Below are the code and all the weights of a small trained network. Each question names an input and a target symbol and asks about switching units off, where a switched-off unit gives its printed mean instead of its output.

import numpy as np


def w(rows, s, z=0):
    codes = np.array(rows[::2]) - 128.0
    scale = np.full(codes.shape[1], s)
    scale[-1] = z or s
    return codes * scale


def f(y):
    return np.maximum(y, 0)


def softmax(a):
    e = np.exp(a - a.max(-1, keepdims=True))
    return e / e.sum(-1, keepdims=True)


def log_softmax(a):
    a = a - a.max(-1, keepdims=True)
    return a - np.log(np.exp(a).sum(-1, keepdims=True))


def net(x, mask):
    ids = ['βγδηθλξπφψω'.index(c) for c in x.split()]
    T = len(ids)
    res = E[ids] + P[:T]
    u = 0
    for l in range(2):
        r = res
        for j in range(3):
            rows = slice(2 * j, 2 * j + 2)
            q, k, v = (r @ M[l][rows].T for M in (Q, K, V))
            z = softmax(np.where(np.tri(T) > 0, q @ k.T / 2**0.5, -1e9)) @ v
            o = O[l][rows]
            res = res + np.where(mask[u + j], z, o[:, -1]) @ o[:, :-1]
        u += 3
        y = f(res @ A[l][:, :-1].T + A[l][:, -1])
        res = res + np.where(mask[u : u + 8], y, B[l][:, -1]) @ B[l][:, :-1]
        u += 8
    return log_softmax(res[-1] @ U[:, :-1].T + U[:, -1])


Q, K, V, O, A, B = {}, {}, {}, {}, {}, {}
E = w([
[109,28,136],'β',
[153,243,136],'γ',
[120,61,184],'δ',
[222,110,132],'η',
[217,161,89],'θ',
[175,52,80],'λ',
[69,119,189],'ξ',
[125,196,190],'π',
[67,160,3],'φ',
[176,201,115],'ψ',
[155,71,117],'ω',
],0.016)
P = w([
[254,72,176],'0',
[123,85,194],'1',
[124,93,166],'2',
[116,90,154],'3',
[106,104,153],'4',
[104,123,144],'5',
[95,134,142],'6',
[83,121,135],'7',
[100,113,120],'8',
[97,116,122],'9',
[84,131,124],'10',
[86,140,129],'11',
[91,139,146],'12',
],0.0032)
Q[0] = w([
[173,103,141],'L0H0',
[111,22,98],'L0H0',
[88,161,206],'L0H1',
[112,104,123],'L0H1',
[108,67,80],'L0H2',
[190,254,99],'L0H2',
],0.016)
K[0] = w([
[88,158,160],'L0H0',
[194,141,213],'L0H0',
[190,102,116],'L0H1',
[148,157,186],'L0H1',
[160,103,92],'L0H2',
[178,135,248],'L0H2',
],0.016)
V[0] = w([
[58,168,45],'L0H0',
[70,69,69],'L0H0',
[94,138,176],'L0H1',
[1,181,177],'L0H1',
[89,140,9],'L0H2',
[208,71,140],'L0H2',
],0.0063)
O[0] = w([
[215,57,189,39],'L0H0',
[126,1,116,90],'L0H0',
[59,168,175,109],'L0H1',
[60,209,207,1],'L0H1',
[253,152,105,108],'L0H2',
[88,97,13,190],'L0H2',
],0.0053,0.0018)
A[0] = w([
[89,138,53,80],'L0N0',
[132,235,157,59],'L0N1',
[94,92,80,93],'L0N2',
[123,16,82,3],'L0N3',
[211,121,153,41],'L0N4',
[192,84,255,161],'L0N5',
[166,83,92,4],'L0N6',
[198,242,93,16],'L0N7',
],0.0075,0.0068)
B[0] = w([
[150,186,172,155],'L0N0',
[151,99,201,151],'L0N1',
[128,135,109,158],'L0N2',
[84,131,42,146],'L0N3',
[41,133,144,139],'L0N4',
[195,98,105,255],'L0N5',
[158,168,76,131],'L0N6',
[136,254,99,153],'L0N7',
],0.0088,0.0037)
Q[1] = w([
[140,91,120],'L1H0',
[4,131,126],'L1H0',
[209,134,150],'L1H1',
[131,183,84],'L1H1',
[178,110,80],'L1H2',
[81,146,129],'L1H2',
],0.017)
K[1] = w([
[172,111,69],'L1H0',
[88,3,246],'L1H0',
[45,75,43],'L1H1',
[214,83,190],'L1H1',
[37,169,125],'L1H2',
[189,102,91],'L1H2',
],0.012)
V[1] = w([
[29,148,35],'L1H0',
[230,59,99],'L1H0',
[71,129,74],'L1H1',
[11,253,41],'L1H1',
[104,109,195],'L1H2',
[49,202,16],'L1H2',
],0.0061)
O[1] = w([
[75,16,159,216],'L1H0',
[161,211,202,140],'L1H0',
[129,213,65,188],'L1H1',
[39,236,3,245],'L1H1',
[125,97,51,72],'L1H2',
[31,197,197,254],'L1H2',
],0.0053,0.0037)
A[1] = w([
[94,198,212,136],'L1N0',
[196,76,189,151],'L1N1',
[65,61,98,180],'L1N2',
[140,77,16,178],'L1N3',
[10,22,152,85],'L1N4',
[244,85,117,67],'L1N5',
[217,77,255,2],'L1N6',
[72,169,39,76],'L1N7',
],0.0087,0.0088)
B[1] = w([
[41,81,128,201],'L1N0',
[91,52,209,189],'L1N1',
[162,2,107,245],'L1N2',
[200,188,188,255],'L1N3',
[63,207,51,191],'L1N4',
[127,237,196,163],'L1N5',
[148,181,17,152],'L1N6',
[175,76,175,193],'L1N7',
],0.0095,0.0054)
U = w([
[113,56,199,88],'β',
[167,197,81,160],'γ',
[133,111,53,137],'δ',
[56,121,113,149],'η',
[60,202,171,106],'θ',
[55,123,254,60],'λ',
[204,117,86,120],'ξ',
[169,102,118,171],'π',
[163,149,236,75],'φ',
[108,203,106,252],'ψ',
[106,131,138,92],'ω',
],0.0095,0.0038)

Each question gives the input, a string of symbols that net reads in full, and the target symbol t.
The units are the heads (2 rows each of Q, K, V and O) and the neurons (one row each of A and B). Each row of codes is followed by its name. A weight is (code - 128) times the scale printed after its matrix; where a second scale follows, it is the last column's (O, A, B and U).
mask holds one flag per unit, layer by layer, with each layer's heads first. A switched-off unit (its flag False) gives its mean, the last column of its rows in O or B, instead of its output. The means were averaged over made-up inputs and are rounded, as every weight is.
A unit's drop is (log p(t) with every unit on - log p(t) with that unit switched off) / (log p(t) with every unit on - log p(t) with every unit switched off).
The circuit of an input: a set's keep is (log p(t) with only the set's units on - log p(t) with every unit switched off) / (log p(t) with every unit on - log p(t) with every unit switched off). Starting from the 12 units with the biggest drops (on a tie, the unit counted first), units are removed one at a time, each time the one whose removal leaves the highest keep (on an exact tie, the one counted first), for as long as the keep stays at least 0.8.
circuit, biggest first: the units of the circuit, biggest drop first
top k neurons in layer l: the k neurons of layer l with the biggest drops, biggest first
heads that matter: for each layer, one digit per head in row order, 1 if its drop is at least 0.15 and else 0, layers parted by /
drop when u is switched off: that unit's drop, to one decimal
input β θ ξ φ γ, target β: circuit, biggest first : (L0H0, L1H0, L1N1)
input η φ ξ, target η: heads that matter : 101 / 101
input λ π λ π π β ω ω φ ξ δ β λ, target λ: heads that matter : 011 / 101
input ξ ψ ψ ξ β β γ η, target φ: circuit, biggest first : (L1H1, L1N5)
input φ ψ δ γ, target φ: top 2 neurons in layer 1 : (L1N1, L1N5)
input β ψ ω φ η γ η γ δ ψ ω λ ψ, target β: circuit, biggest first : (L1H0, L0H0, L1N1)
input φ π ψ, target φ: heads that matter : 101 / 001
input φ θ η ψ ξ, target φ: top neuron in layer 0 : (L0N5)
input δ δ ω θ δ β, target δ: heads that matter : 101 / 000
input θ φ β λ ω ξ ψ ξ ψ, target θ: heads that matter : 111 / 111
input λ η ψ φ ψ β γ ψ ψ, target λ: heads that matter : 010 / 101
input ψ θ θ ξ, target η: top 2 neurons in layer 1 : (L1N3, L1N4)
input λ φ ψ ψ δ β ξ η, target λ: top 3 neurons in layer 0 : (L0N3, L0N6, L0N0)
input ξ π ψ γ φ ψ η η λ γ ξ ω δ, target ξ: top 2 neurons in layer 0 : (L0N5, L0N1)
input β λ ξ γ π γ θ ξ ω β η, target φ: top 3 neurons in layer 1 : (L1N5, L1N1, L1N4)
input θ δ η λ ω π φ δ, target θ: top 2 neurons in layer 1 : (L1N2, L1N0)
input ξ π φ θ β ψ, target ξ: top 2 neurons in layer 1 : (L1N3, L1N2)
input λ ξ ω φ ψ θ γ ψ δ θ, target λ: top neuron in layer 1 : (L1N0)
input β ψ β θ φ λ π ω γ ψ π π η, target β: drop when L1H0 is switched off : 0.6
input φ θ ω ψ θ δ, target φ: drop when L1N1 is switched off : 1.0
input θ ψ ξ π φ ω ξ ψ, target θ: drop when L0N1 is switched off : 0.0
input φ ω ψ ψ δ, target φ: top neuron in layer 1 : (L1N1)
